What each symbol does to the points:
J339: *>J142, $>J742, +>J263, §>none, %>J550, ~>none, !>none
J660: *>J732, $>none, +>J777, §>none, %>J955, ~>J742, !>none
J123: *>J322, $>none, +>none, §>J158, %>J937, ~>none, !>J179
J139: *>J498, $>J639, +>J803, §>J362, %>J653, ~>J724, !>J153
J905: *>J955, $>J18, +>J407, §>J659, %>J732, ~>J847, !>J461
J449: *>J484, $>none, +>none, §>J777, %>J455, ~>J179, !>none
J185: *>J160, $>J641, +>J940, §>J723, %>J964, ~>J107, !>J665
J827: *>J895, $>J115, +>J98, §>J951, %>J571, ~>J790, !>J499
J470: *>J53, $>J759, +>J200, §>J983, %>J952, ~>J911, !>J425
J556: *>J345, $>none, +>J179, §>J742, %>J554, ~>none, !>none
J497: *>J168, $>J263, +>J742, §>J179, %>J332, ~>J777, !>J158
J91: *>J550, $>J847, +>J505, §>J393, %>J142, ~>J18, !>J417
J911: *>J63, $>J993, +>J393, §>J505, %>J420, ~>J470, !>J666
J810: *>J847, $>J550, +>J332, §>J554, %>J742, ~>J955, !>J476
J476: *>J951, $>J803, +>J639, §>J895, %>J808, ~>J770, !>J810
J815: *>J639, $>J498, +>J951, §>J98, %>J107, ~>J964, !>J586
J723: *>none, $>none, +>none, §>J185, %>J891, ~>J322, !>J484
J659: *>J352, $>J200, +>J759, §>J905, %>J502, ~>J499, !>J790
J993: *>J623, $>J911, +>J499, §>J586, %>J943, ~>J759, !>J98
J407: *>J636, $>J983, +>J905, §>J759, %>J665, ~>J586, !>J964
J455: *>J759, $>J53, +>J352, §>J636, %>J449, ~>J623, !>J39
J891: *>J39, $>J425, +>J790, §>J964, %>J723, ~>J98, !>J759
J571: *>none, $>none, +>J322, §>J250, %>J827, ~>none, !>J345
J946: *>J18, $>J955, +>J622, §>none, %>none, ~>J550, !>none
J847: *>J810, $>J91, +>J586, §>J499, %>J796, ~>J905, !>J951
J420: *>J52, $>J943, +>J286, §>J843, %>J911, ~>J952, !>J663
J362: *>J666, $>J937, +>none, §>J139, %>none, ~>none, !>J63
J286: *>none, $>J345, +>J420, §>J142, %>J393, ~>none, !>none
J622: *>J983, $>J636, +>J946, §>J53, %>J208, ~>J153, !>J724
J759: *>J455, $>J470, +>J659, §>J407, %>J484, ~>J993, !>J891
J98: *>J937, $>J666, +>J827, §>J815, %>J322, ~>J891, !>J993
J425: *>none, $>J891, +>none, §>J405, %>none, ~>J666, !>J470
J505: *>J153, $>J586, +>J91, §>J911, %>J843, ~>J983, !>J498
J63: *>J911, $>J623, +>J372, §>J153, %>J52, ~>J53, !>J362
J49: *>J653, $>J107, +>J141, §>J663, %>J498, ~>J641, !>J843
J345: *>J556, $>J286, +>J943, §>J796, %>J499, ~>J502, !>J571
J770: *>J461, $>none, +>J408, §>none, %>none, ~>J476, !>J955
J797: *>none, $>J461, +>J405, §>none, %>none, ~>J417, !>J18
J666: *>J362, $>J98, +>J115, §>J498, %>J663, ~>J425, !>J911
J52: *>J420, $>J179, +>none, §>J263, %>J63, ~>none, !>none
J142: *>J339, $>J796, +>J843, §>J286, %>J91, ~>J973, !>J141
J250: *>J808, $>J141, +>J107, §>J571, %>J951, ~>J940, !>J796
J502: *>none, $>none, +>J484, §>J732, %>J659, ~>J345, !>none
J405: *>J724, $>J964, +>J797, §>J425, %>J641, ~>J498, !>J983
J796: *>J742, $>J142, +>J168, §>J345, %>J847, ~>J732, !>J250
J39: *>J891, $>none, +>none, §>J408, %>none, ~>J937, !>J455
J937: *>J98, $>J362, +>J895, §>J639, %>J123, ~>J39, !>J623
J742: *>J796, $>J339, +>J497, §>J556, %>J810, ~>J660, !>J808
J352: *>J659, $>none, +>J455, §>J955, %>none, ~>J554, !>none
J18: *>J946, $>J905, +>J983, §>J200, %>J973, ~>J91, !>J797
J550: *>J91, $>J810, +>J153, §>J372, %>J339, ~>J946, !>J803
J843: *>J263, $>J168, +>J142, §>J420, %>J505, ~>J861, !>J49
J790: *>none, $>none, +>J891, §>J461, %>none, ~>J827, !>J659
J665: *>J777, $>J861, +>J732, §>J484, %>J407, ~>J168, !>J185
J554: *>J499, $>J372, +>J623, §>J810, %>J556, ~>J352, !>J895
J951: *>J476, $>J417, +>J815, §>J827, %>J250, ~>J461, !>J847
J417: *>J803, $>J951, +>J498, §>J115, %>J141, ~>J797, !>J91
J808: *>J250, $>none, +>J158, §>none, %>J476, ~>none, !>J742
J641: *>none, $>J185, +>none, §>none, %>J405, ~>J49, !>J861
J200: *>none, $>J659, +>J470, §>J18, %>none, ~>J393, !>none
J332: *>J586, $>J153, +>J810, §>J623, %>J497, ~>J636, !>J639
J499: *>J554, $>J393, +>J993, §>J847, %>J345, ~>J659, !>J827
J158: *>J107, $>J653, +>J808, §>J123, %>J639, ~>J160, !>J497
J168: *>J497, $>J843, +>J796, §>J943, %>J586, ~>J665, !>J107
J983: *>J622, $>J407, +>J18, §>J470, %>J861, ~>J505, !>J405
J372: *>J393, $>J554, +>J63, §>J550, %>none, ~>none, !>none
J208: *>J861, $>J777, +>none, §>none, %>J622, ~>J263, !>none
J724: *>J405, $>J408, +>none, §>none, %>none, ~>J139, !>J622
J53: *>J470, $>J455, +>none, §>J622, %>none, ~>J63, !>none
J777: *>J665, $>J208, +>J660, §>J449, %>J636, ~>J497, !>J160
J322: *>J123, $>J663, +>J571, §>J107, %>J98, ~>J723, !>J943
J636: *>J407, $>J622, +>J955, §>J455, %>J777, ~>J332, !>J408
J115: *>none, $>J827, +>J666, §>J417, %>none, ~>none, !>J393
J263: *>J843, $>J497, +>J339, §>J52, %>J153, ~>J208, !>J653
J408: *>J964, $>J724, +>J770, §>J39, %>J160, ~>J639, !>J636
J586: *>J332, $>J505, +>J847, §>J993, %>J168, ~>J407, !>J815
J895: *>J827, $>none, +>J937, §>J476, %>none, ~>none, !>J554
J179: *>J943, $>J52, +>J556, §>J497, %>J623, ~>J449, !>J123
J498: *>J139, $>J815, +>J417, §>J666, %>J49, ~>J405, !>J505
J973: *>none, $>J732, +>J861, §>none, %>J18, ~>J142, !>none
J393: *>J372, $>J499, +>J911, §>J91, %>J286, ~>J200, !>J115
J943: *>J179, $>J420, +>J345, §>J168, %>J993, ~>J484, !>J322
J461: *>J770, $>J797, +>J964, §>J790, %>J940, ~>J951, !>J905
J160: *>J185, $>none, +>none, §>none, %>J408, ~>J158, !>J777
J653: *>J49, $>J158, +>none, §>none, %>J139, ~>none, !>J263
J861: *>J208, $>J665, +>J973, §>J952, %>J983, ~>J843, !>J641
J955: *>J905, $>J946, +>J636, §>J352, %>J660, ~>J810, !>J770
J952: *>none, $>J484, +>none, §>J861, %>J470, ~>J420, !>none
J153: *>J505, $>J332, +>J550, §>J63, %>J263, ~>J622, !>J139
J141: *>none, $>J250, +>J49, §>none, %>J417, ~>none, !>J142
J732: *>J660, $>J973, +>J665, §>J502, %>J905, ~>J796, !>J940
J639: *>J815, $>J139, +>J476, §>J937, %>J158, ~>J408, !>J332
J484: *>J449, $>J952, +>J502, §>J665, %>J759, ~>J943, !>J723
J940: *>none, $>none, +>J185, §>none, %>J461, ~>J250, !>J732
J107: *>J158, $>J49, +>J250, §>J322, %>J815, ~>J185, !>J168
J623: *>J993, $>J63, +>J554, §>J332, %>J179, ~>J455, !>J937
J964: *>J408, $>J405, +>J461, §>J891, %>J185, ~>J815, !>J407
J803: *>J417, $>J476, +>J139, §>none, %>none, ~>none, !>J550
J663: *>none, $>J322, +>none, §>J49, %>J666, ~>none, !>J420

The rows follow the links: the fewer symbols apart two points are, the more alike their rows tend to be.

Each row is also shifted at random along 6 hidden directions that mean nothing.

The rows of 90 points, shuffled:
Each row stands for one point.
row 1: 40;7;-37;8;41;3;33;-18;28;-23;-19;17;54;-24;7;-2;-22;-10;16;4;-8;-9;23;12;-3;29;48;-4;10;-16;-73;0;5;-5;-45;36
row 2: -124;-27;35;-20;3;-11;12;11;49;33;40;24;-19;10;-39;25;18;-75;44;4;-26;-36;7;67;17;-42;-33;18;67;50;51;-36;-11;-19;8;0
row 3: -50;-6;0;9;15;-12;4;-7;45;43;-16;6;13;-15;-34;61;-4;-66;-21;36;34;-32;-59;17;0;-68;21;12;27;-11;17;70;8;-53;-1;-5
row 4: 26;16;50;1;-9;28;2;80;-20;32;32;0;30;48;-25;-32;39;-27;-1;-16;-29;-5;32;26;-1;-51;-60;-6;35;28;-47;-30;35;-13;-31;-30
row 5: -93;-22;-10;10;29;14;3;4;16;48;7;-24;7;-12;22;16;-47;-41;12;-26;-15;-47;-10;18;-13;-11;18;33;4;-16;1;-6;-28;34;-29;-54
row 6: 17;-25;-29;-2;19;-10;42;80;36;68;56;-4;-49;6;-18;6;-28;-18;-17;-45;-7;-37;39;-39;-10;42;-29;9;20;10;29;28;-30;-5;3;4
row 7: 54;-15;65;-24;27;33;-49;6;-32;14;35;-19;21;13;24;6;-4;-48;-35;36;9;13;-27;-29;-2;-31;-50;8;-3;-43;0;52;-5;-11;2;-39
row 8: -5;-1;43;-10;3;27;13;29;14;31;32;8;50;43;-16;-29;23;-25;-6;-24;6;2;-12;33;-6;-45;-64;5;11;-8;-29;-19;-23;-9;-17;-32
row 9: 5;9;-34;15;-55;-71;-45;5;-36;47;-2;-33;-59;-30;-8;58;-13;-4;-32;13;17;-3;-5;-33;33;-15;25;-19;45;13;75;20;23;-24;-5;-20
row 10: 17;-54;1;10;-4;13;-20;-3;-40;11;32;-27;-4;-3;56;-11;-38;4;27;-20;-11;-25;-29;2;-30;17;12;7;-37;-13;-25;-12;-29;31;-13;-28
row 11: -113;62;-36;-6;32;2;8;28;-11;6;-28;-14;24;3;-5;-22;-1;26;-24;-11;2;-5;24;-19;9;7;17;6;-18;-38;-22;29;47;19;6;0
row 12: -20;-51;24;3;-50;22;-8;-17;-33;21;38;-12;15;6;19;10;-34;-10;2;7;41;-12;-57;-1;-9;-18;-8;-34;-9;-30;17;19;-29;-34;-42;-23
row 13: -44;45;0;42;-14;46;4;30;20;34;-50;19;-40;19;-37;-24;-32;-11;4;-24;21;27;5;45;20;-26;-19;11;-32;9;35;2;48;-4;36;-6
row 14: 0;37;16;1;-33;-33;-43;-7;-19;9;-34;-17;-36;-21;-13;-3;-32;-16;-22;-2;15;26;31;13;23;-23;-29;-8;9;-3;72;26;49;-39;14;10
row 15: -12;-18;-5;-1;-72;-31;9;-39;-47;-7;-11;11;3;-26;-2;7;19;52;-21;17;59;17;-26;-24;7;8;53;-55;-10;6;17;-7;17;-41;-12;19
row 16: -16;-42;15;-6;2;12;30;34;24;-6;51;7;-37;41;-14;48;61;-15;0;34;12;-4;-18;-35;34;-14;3;9;6;35;-20;16;-66;-5;45;11
row 17: 113;37;-43;25;2;9;-19;-37;-35;-8;-40;-10;-19;-12;49;-31;-64;55;-30;-17;10;11;-13;-14;1;52;34;-3;-42;-50;-21;11;27;8;-28;-12
row 18: 15;61;35;44;33;-53;23;10;25;24;-50;-8;-10;-13;-37;10;0;-27;18;-13;13;38;17;17;24;-6;-9;-21;10;14;29;-6;51;0;87;10
row 19: 44;26;-36;-26;47;21;7;3;35;-19;-12;23;-5;2;15;-8;13;-9;-2;23;-25;6;27;-8;6;21;-11;21;28;15;-71;0;0;-5;-19;39
row 20: -26;-29;4;-17;27;12;-38;-26;-20;0;4;-36;-23;-29;38;17;-50;-46;-8;-1;-79;-4;42;-37;-1;14;-9;0;31;-21;-32;19;-4;10;-44;-8
row 21: -17;49;-10;-15;-15;8;1;68;-1;16;11;14;16;41;-44;-59;11;37;-15;-59;-6;3;60;19;9;-28;-91;-7;41;-16;36;-55;25;-27;-18;-19
row 22: 2;48;18;-12;-9;43;15;18;-35;13;6;-3;-2;26;8;-51;-14;55;-57;-29;46;49;2;-50;-13;21;-70;-30;-88;-38;0;0;-3;-27;56;14
row 23: 18;49;-20;79;-20;-20;19;16;-2;38;-37;-5;1;1;-22;8;-22;11;6;-22;29;32;-37;24;21;-29;24;23;-21;-2;4;-27;45;5;54;-48
row 24: 31;-2;-13;3;-37;0;-1;-48;-47;-56;-40;28;11;-20;16;-17;35;66;6;5;41;33;-19;3;-17;44;56;-8;-74;13;-11;-5;30;4;-10;17
row 25: -5;-6;-12;16;26;10;-18;19;-34;-22;-6;-16;16;-3;22;-9;22;-19;-3;32;-54;-26;-6;27;-8;-8;17;28;0;36;-66;-5;31;61;-42;-12
row 26: -35;-12;34;14;-44;-16;-22;-32;-25;15;-10;-15;-42;-6;-3;15;-16;33;13;-5;19;29;-19;3;0;-13;-1;-22;3;18;73;-18;-2;-25;13;2
row 27: -78;45;17;25;1;-8;4;50;17;-9;5;-9;-38;38;-39;30;21;-4;-14;18;15;39;20;-35;39;-17;-31;11;30;26;15;-5;14;5;65;-3
row 28: 21;-58;21;-4;-50;10;-33;7;-56;27;29;14;-13;-10;24;-18;1;-1;3;10;-13;4;3;4;-16;-17;-32;-6;11;19;-10;-14;-2;-32;-23;-23
row 29: -78;21;25;-5;-36;1;-55;13;-22;19;37;-68;-69;32;2;7;0;-12;-32;21;-8;0;-14;-32;13;-11;-61;10;19;10;77;-4;-35;-19;42;-51
row 30: 16;-87;-19;20;-70;-2;31;13;-20;58;38;10;-49;-46;17;26;-28;5;30;-35;20;-15;-15;-19;-2;22;43;-25;-17;24;28;-19;-36;-28;-4;23
row 31: -105;49;-38;-5;18;0;-36;11;21;-20;-33;2;-24;35;5;-34;2;14;-29;-9;-12;-34;-9;18;-7;25;-2;26;-34;-13;27;-3;18;31;-18;-24
row 32: 35;28;7;7;-6;-26;27;-20;57;-14;-41;7;-12;19;-38;8;6;33;3;-19;32;-5;-29;29;5;7;-17;15;3;-8;70;-18;-11;-2;50;12
row 33: -53;16;-64;50;-4;-33;-28;29;-18;29;-12;-25;-29;-23;-2;22;-12;19;-7;1;-36;-21;-13;3;23;16;37;42;25;13;3;15;16;50;-25;-45
row 34: -31;35;1;4;-13;-13;34;34;41;-20;15;0;4;58;-29;9;41;50;-50;-2;34;12;-54;-40;13;16;6;15;-34;8;11;16;-72;-8;46;-11
row 35: 7;-30;75;-20;10;33;16;-18;-3;-13;69;2;57;11;30;-15;7;0;12;20;12;28;-20;-24;-25;-3;-46;-20;-10;-26;-1;-23;-48;-12;60;16
row 36: 56;-62;-5;13;-30;-44;-43;-3;-45;42;52;-48;9;-22;7;64;-10;-21;-2;24;20;-19;-41;-43;25;-9;27;-12;43;21;12;33;-27;-7;-20;-30
row 37: -25;48;-28;3;12;-26;5;59;5;47;-25;-7;-42;-11;-45;11;-8;-36;-26;-21;23;-3;47;-30;15;-2;5;-16;21;5;36;47;53;-20;0;11
row 38: -7;67;-4;1;51;-12;2;-11;25;-48;-64;5;17;-6;-11;-19;8;-17;3;14;-2;20;28;14;0;11;20;19;-20;-11;-45;1;52;14;15;31
row 39: -68;-24;-9;-58;8;16;17;22;26;-16;-15;38;-12;-20;6;-37;35;6;51;-15;-30;-40;33;21;-12;55;3;41;-12;75;-26;-26;2;18;-20;35
row 40: -9;58;3;-9;54;-3;44;31;36;20;-17;22;-4;4;-56;-15;-11;8;-59;-26;45;33;27;-9;-18;-13;-45;-5;-9;-23;30;35;25;-1;15;12
row 41: 29;13;-25;-7;61;25;-5;-5;44;15;-8;5;-22;-2;38;5;-59;-25;2;-38;-32;-36;14;6;-11;38;4;16;-6;-14;-19;-15;-35;13;6;-13
row 42: 93;73;17;16;24;-4;8;21;7;-3;-39;6;14;4;-36;-31;6;-4;-12;6;21;19;5;22;18;-30;-14;4;2;-17;16;20;40;-8;17;-18
row 43: 6;3;7;-24;-29;-13;-7;-16;-21;18;-24;20;-15;-7;-18;0;-7;12;-20;-4;34;10;-1;3;2;-10;-30;-31;25;-44;98;31;8;-25;-15;6
row 44: -47;34;8;24;19;7;-47;4;-66;-4;10;-54;17;19;37;-6;10;16;-27;6;-25;35;13;-42;-2;-8;-6;23;-17;-35;-33;3;53;52;-9;-44
row 45: -3;61;-20;95;-21;-22;9;38;2;69;-5;-38;22;41;-8;-2;-32;26;-21;-44;4;21;-25;-19;24;-54;21;-18;32;-43;10;-1;21;17;25;-59
row 46: -4;-8;-4;-12;26;-7;41;38;37;45;7;-3;21;-26;-37;6;-14;-22;-33;-18;34;-9;24;-3;14;-4;-27;-18;17;-20;26;44;-5;-33;-27;13
row 47: 11;-21;-21;32;-39;-41;-41;-44;-43;-33;-22;-15;-27;-41;22;13;-2;41;37;1;-30;12;-4;14;3;-4;63;7;-8;35;21;-43;20;27;22;-3
row 48: -6;-1;54;-25;64;9;-34;-73;19;-63;-1;-30;57;5;45;-1;2;-40;1;70;-16;25;-44;8;-10;-7;-10;9;-17;-37;-32;40;-18;-8;19;7
row 49: -20;4;25;-6;26;3;-40;-36;-47;-19;-11;10;36;-26;32;-52;2;29;18;-27;-24;25;32;44;-25;-17;-42;6;-19;-28;19;-45;45;25;-19;-4
row 50: -70;44;-41;33;35;-39;3;-39;31;-12;-74;-11;1;-40;-20;23;-29;-38;10;31;-31;6;1;36;38;-21;52;13;34;-18;-18;38;70;3;-14;8
row 51: -98;-55;-13;13;8;-3;0;0;-18;38;28;5;-48;-57;34;9;-47;-31;37;-19;-23;-21;31;15;-11;26;32;6;1;-2;-2;0;0;33;15;-5
row 52: -2;-16;19;-8;-3;1;-3;-32;30;-31;-28;27;-4;-37;3;-8;-4;-35;80;-7;-59;-31;9;102;18;10;32;17;19;79;7;-61;37;37;21;18
row 53: 27;5;-26;-25;-54;-37;-4;9;-32;-1;-2;6;-52;-18;-12;1;0;38;-42;14;61;27;0;-48;11;42;23;-39;-18;-6;48;63;-12;-52;0;21
row 54: -42;-20;-31;-4;9;-17;18;16;49;91;37;-18;-15;-4;-8;45;-70;-47;15;-35;3;-41;-2;15;12;-2;-22;18;29;-9;50;37;-28;-13;-9;-22
row 55: -30;-46;5;-10;-3;28;-36;-15;-38;-7;25;-23;9;-9;36;-13;3;-13;5;26;-34;-19;-20;8;-21;9;9;9;-23;-8;-32;-1;4;36;-30;1
row 56: 7;-52;25;0;-4;-4;-3;-69;1;-17;10;14;38;-37;37;22;-24;-11;51;-5;-28;-7;-27;50;-30;2;35;-12;-19;-1;-12;-28;5;19;-1;-10
row 57: 49;-36;-49;-54;-11;-31;-18;-3;15;-37;22;12;-13;23;1;10;25;7;20;5;-77;-73;39;5;15;35;14;8;56;16;13;-17;-56;1;-80;6
row 58: -17;-51;57;-22;-11;28;-1;-36;13;-9;65;-19;9;25;33;-12;5;-8;-1;2;6;0;-31;5;-19;6;-67;-3;-25;-2;38;-34;-85;-12;21;-13
row 59: 19;50;6;11;-13;-40;-4;-24;20;-19;-28;-7;17;-5;-37;43;7;19;-32;29;32;23;-20;21;42;-41;30;-3;27;-3;35;48;24;-30;9;-9
row 60: 73;-52;8;-30;-16;-9;8;9;1;13;54;5;-18;-6;0;37;0;-2;2;3;18;-2;3;-30;-3;27;-17;-15;13;17;36;-4;-40;-13;18;26
row 61: 3;-10;-8;27;48;30;-10;-72;23;20;-4;-25;-31;-34;60;15;-68;-57;18;1;-36;14;-31;10;-20;28;12;9;-41;-42;-28;29;-5;6;20;-2
row 62: 52;2;-15;11;41;-18;17;-29;17;-26;-33;-8;2;-30;-6;39;-5;-34;35;29;-35;9;15;9;15;-2;61;-6;16;15;-76;1;17;23;7;28
row 63: 16;-20;20;57;-26;10;7;13;20;40;17;16;-15;9;-5;21;-9;-38;34;-10;-11;-18;-35;46;5;-33;15;14;13;22;-3;-39;3;0;32;-20
row 64: -25;51;-46;18;37;0;-12;-12;41;-29;-72;-9;-16;-6;-27;0;-17;-1;-3;21;-17;10;-9;8;16;14;15;27;-11;-17;-24;35;24;12;4;-7
row 65: 18;7;-15;15;26;-4;20;67;5;59;31;-19;18;19;-6;9;-13;-37;-57;-2;45;1;7;-59;-4;-4;0;-13;32;-25;-36;80;21;-8;-5;-16
row 66: -6;3;-37;4;38;-26;-4;20;27;16;-1;0;37;-32;5;6;-22;-37;18;-27;-45;-38;35;23;-4;-9;32;-4;49;-42;-24;14;35;-1;-66;-4
row 67: 30;2;10;2;10;-26;-9;40;39;40;24;-10;-11;-3;-31;40;0;-53;12;12;-10;-28;30;8;38;-33;-32;14;69;23;12;-17;2;-2;16;-5
row 68: -79;-10;-45;12;16;16;35;-13;-14;27;-22;-7;41;-9;17;-27;-20;12;4;-16;12;-16;-15;-5;-20;17;45;19;-31;-4;-25;17;-11;14;-11;-8
row 69: 34;29;-48;-13;29;-10;-35;-1;48;-79;-13;-20;-69;41;-10;0;26;21;-27;30;-38;-29;3;-13;16;54;-1;38;-4;9;7;7;-59;36;-7;8
row 70: 50;-22;38;-3;-11;33;48;23;15;-46;2;40;8;-7;-33;-6;60;3;17;35;33;16;-25;0;-5;-17;26;-18;-14;62;-79;-9;24;-25;9;30
row 71: -32;-39;-7;12;12;20;20;-15;-45;21;-3;1;-24;-49;35;-24;-56;-10;21;-29;8;0;3;-9;-24;33;46;-15;-80;-11;-53;0;28;3;-18;15
row 72: -33;-43;20;-38;-2;21;-17;-1;-34;-5;34;-9;19;6;36;-16;5;10;2;-4;-48;-26;8;-3;-29;11;-27;12;-11;-7;-7;-21;-26;12;-50;1
row 73: -81;-36;-61;33;-12;30;10;-6;-12;29;-15;-13;8;-16;30;-3;-26;8;-14;-9;9;-50;-55;17;-20;7;60;29;-15;-18;-18;27;-17;39;-67;-35
row 74: -27;59;-43;22;-6;-14;-13;-10;-11;-18;-41;0;-13;2;-25;-7;3;20;3;7;8;-23;-19;19;19;-2;47;10;-18;16;-37;6;52;35;-12;-19
row 75: -33;21;28;-59;81;29;-14;-25;47;-58;-43;6;13;0;-18;-13;-4;-64;28;42;-45;-13;25;28;1;-8;-19;54;10;1;-38;12;-18;18;-10;23
row 76: 62;-24;-26;-26;-10;22;-23;43;33;32;28;-5;-10;30;-18;35;19;-24;-44;48;41;-28;-52;-28;16;-32;4;31;12;-14;-12;70;-23;-10;-22;-44
row 77: -41;-10;13;23;27;-6;58;49;-3;60;61;10;44;13;-9;5;-1;-33;13;-28;-6;-3;17;-26;-1;-35;-19;-25;50;-9;-27;-14;-11;-9;31;-3
row 78: 49;-46;27;-34;-10;-22;-15;0;-13;-5;29;5;13;-33;1;25;4;-19;27;1;-21;-17;15;30;-6;-29;-16;-47;65;16;47;-24;-12;-53;-3;19
row 79: 6;-6;11;25;-47;-19;-7;-12;-27;-34;16;-28;-46;7;10;13;7;56;-28;25;49;29;-77;-79;17;19;15;-21;-23;-16;6;5;-56;-5;54;-14
row 80: -84;-5;21;4;62;0;25;-7;14;-17;37;-5;40;21;16;4;27;-7;17;2;-28;-19;-13;-16;-2;14;17;26;-4;-9;-50;-22;-19;59;30;13
row 81: -102;11;36;-16;-11;8;-52;15;-17;16;-19;-3;-49;3;-17;-10;-20;-28;-10;-8;12;30;28;27;3;-9;-59;-5;-6;10;56;-14;36;-16;17;-10
row 82: -19;33;2;24;-23;-51;10;40;-25;2;-22;24;32;-10;-43;-1;37;18;3;-8;20;25;0;-3;29;-32;14;-38;28;16;2;-9;54;-34;5;18
row 83: 34;3;6;44;-72;6;-23;-14;-79;11;3;-11;25;-3;15;-4;-9;46;-19;-21;35;43;-65;-15;-1;-33;35;-25;-30;-51;5;12;36;-31;-9;-41
row 84: -9;-33;58;25;-4;2;-12;-11;-37;7;54;-20;6;-20;13;27;-14;-61;45;25;-33;18;-19;8;2;-26;-20;-11;53;22;-5;-12;11;-17;20;-21
row 85: -45;37;-38;10;-14;-45;-25;-23;10;-36;-28;-3;-3;-7;-24;21;16;37;52;-8;-7;-29;-19;54;18;10;45;15;6;27;21;-29;13;45;2;-10
row 86: 44;-13;31;-14;12;18;64;18;18;-35;21;43;44;13;-41;-27;44;-25;26;-10;2;32;29;36;-18;-27;-35;-43;4;14;-32;-35;20;-39;17;29
row 87: -11;49;-6;33;-19;-16;25;20;5;-7;-44;16;0;1;-48;-13;14;14;-4;17;34;35;1;-18;16;-20;5;-22;-19;19;-11;-2;64;-28;31;3
row 88: 84;1;23;43;73;6;85;3;45;71;10;-10;88;-23;-3;-4;-27;-59;19;-39;33;48;-11;-16;-13;-43;-17;-20;6;-62;-32;11;35;11;67;3
row 89: 58;42;1;-16;13;-19;-34;37;18;7;5;-36;-47;59;-24;17;28;14;-30;0;11;-6;9;-19;33;18;-31;6;19;18;38;14;-17;22;29;-17
row 90: 20;-32;40;5;4;-22;-10;-4;-30;48;30;-27;38;-26;8;15;-18;-56;-28;7;14;20;1;-11;-4;-46;-32;-35;36;-44;9;39;21;-19;-23;-19

Some points, each with its row:
J420 row 30
J185 row 20
J63 row 77
J52 row 35
J476 row 59
J759 row 39
J639 row 3
J554 row 82
J153 row 2
J724 row 57
J142 row 29
J665 row 55
J505 row 63
J742 row 83
J790 row 38
J666 row 6
J286 row 79
J946 row 85
J861 row 10
J141 row 9
J53 row 80
J993 row 70
J815 row 76
J653 row 78
J405 row 41
J393 row 27
J556 row 15
J332 row 8
J797 row 69
J796 row 81
J158 row 90

Row, symbols taken left to right, then the row they reach:
row 89 ~ ! $: row 74
row 49 % + !: row 66
row 64 + !: row 25
row 47 % +: row 52
row 60 $ % +: row 37
row 16 ! $: row 65
row 13 % +: row 28
row 44 § % %: row 24

